Rows and roughly how far along a hidden order each lies, from 0 to 15:
In the rows, zero is written as 100.
[136 111  81 105  90  99  81 129  85  73 101 121  79  66 111 123 100 116
 107 104  97  87 104 101 121 113 124  46  82  58  73  89 104 114  89 106
 143  85 104  72  88  73  72  67  92  82  94 105  95  80  89 152] -> 15
[ 85  90 103  89 154 110 111  90 127  81  75  77 122 112  97 155 107 110
 100  93 108 126  92  95  69  97  98 142 109 179 100 124 102  91 107 102
  90  66  88 132 127  65  99  98 110 109  93  91  95 140  99  57] -> 2
[131 108  72 103 102 101  88 128  96  69 101 118  82  81 113 144 102 117
 107 102 107 101 101  96 114 111 127  64  77  75  75 103 104 107  90 108
 142 102  98  75  99  80  70  70  96  87  90 109  95  90  88 141] -> 13
[ 94  91 102  98 125 108 104  97 125  81  84  85 116 107  97 147 107 111
 102  94 105 120  92  97  81  97 108 128 104 141  91 120 102  96 105 105
  99  73  93 123 120  41  94  85 108 102  91  96  97 131  97  87] -> 4
[ 74  91 110  84 171 111 111  84 130  88  75  75 131 114  93 154 109 110
  98  96 107 132  91  95  70  95  83 146 109 179 101 125 102  91 111 101
  83  62  87 140 130  47 109 102 110 110  91  86  95 147 103  44] -> 0
[127 106  78 104 108 103  87 124  93  74  98 111  91  80 112 125 103 118
 106 103 105  99  99  97 117 109 125  67  77  85  76  96 104 106  93 107
 136  94  95  80 105  55  63  73 101  84  91 107  96  96  86 133] -> 12
[137 106  77 103  99  99  84 129  93  80  98 119  84  76 115 119 103 112
 106 104 106  96 100  99 117 110 128  57  80  77  71  92 103 106  90 107
 139 102  98  75  98  62  70  69  95  86  91 109  97  86  91 145] -> 13
[ 92  89  95  96 130 105 111 100 126  66  96  83 105 118 101 138 109 112
 108  87 114 116  89  91  83  99 120 121  79 139  93 119 104  92  97 107
 105  86  85 108 118  47  84  87 112 104  92 105  94 122  83  84] -> 5
[ 99  91  93 100 133 105 105  98 119  71  91  93 104 106 101 143 105 110
 106  93 110 117  92  94  87  99 121 100  93 139  88 115 102  97  98 105
 104  84  89 106 118  45  83  83 108 101  91 101  96 122  87  89] -> 6

[129 106 104 105 102 101 103 104 114 104 103  94 109 102 100  98 124  91] -> 10
[109 108 106 103 105 103  99 101 102  95 108  91 108  94 102  97 123  80] -> 13
[107 100  99 110 104 102 105 103 105 103 104  94 110 103  98  98 123  93] -> 10
[126 108 105  95 103 103 101 100 109  98 106  96 104  98 103  96 124  82] -> 12
[140  91 104 110  96 102 100 100 112 105  95  93 102 103 104 101 128  94] -> 10
[138  75  93 107  97  93 105 104 100 114  93  92 110 110  96 109 119 116] -> 5
[140  75  98 119  97 100 100 100  94 117  94  88 106 105 101 107 125 102] -> 7
[121 108 107 103 104 105 102 100 102  90 107  96 107  97 101  98 118  81] -> 13
[150  64  94 126  93  93 107 104 114 114  88  98 111 115  97 111 117 121] -> 3
[139  82  99 109  96 101  97  99 111 107  97  90 104 100 105 103 134  90] -> 10
[169  69  93 114  92  94 105 103 118 121  87  98 107 115  98 116 117 121] -> 3
[116  99 100 105 101  99 102 101  98 104 103  92 110 102 100  98 126  97] -> 10
[129  75  95 122  97  95 102 100 104 106  97  89 113 107  98 106 124 109] -> 6
[126 105 103  94 101 105 100 101 110  96 106  99 103  99 104  97 124  80] -> 12
[116  95 100 103 101  99 104 102 101 105 102  93 112 105  98  99 126 101] -> 9
[106 112 106 101 103 102 102  98 103  93 108  95 110  96 101  96 125  80] -> 12
[145  92  95 115  98  95 108 105  97 109  95  99 110 113  97 109 117 112] -> 6
[140  99 102 100  98 101 101 100 120 100  98  95 107 103 103 104 124  89] -> 10
[115 101 103  96 103 101 102 101  96 100 106  94 108 100 100  98 125  90] -> 11
[123 121 108 100 103 106 100  98 106  91 109  95 103  93 104  93 124  73] -> 14
[111 110 106 104 102 103 103 100 104  95 108  93 108  99 102  97 125  85] -> 12
[143  43  84 125  95  85 113 110  99 128  83  96 117 126  88 121 108 153] -> 0
[160  66  90 128  95  91 110 105 113 121  87  97 111 120  94 117 113 132] -> 1
[126 103 104  97 100 102  99  98 108  95 104  91 105  99 103  97 129  82] -> 12
[118  87 102 113  97  99  96  98  90 106 101  85 107  98 102  99 137  90] -> 10
[113 103 103 106 102 101 103 102  99 101 105  92 109 101  99  99 122  92] -> 10
[127 110 109  93 101 107  96  99 110  95 105  92 103  94 108  93 136  72] -> 14
[116 114 103  96 103 104 100 101 107  96 107  94 107  97 102  96 132  79] -> 12
[100 130 110  94 109 108 101 100 105  76 117  94 108  92 102  88 125  67] -> 15
[162  86  97  91  93  98 104 100 128 117  91  97 102 111 102 111 119 108] -> 7
[125  88  98 103 100  96 102 102 101 105  97  91 109 103  99 104 121 101] -> 8
[109 113 110 103 103 106  97 100  99  88 110  88 107  92 104  92 131  72] -> 14
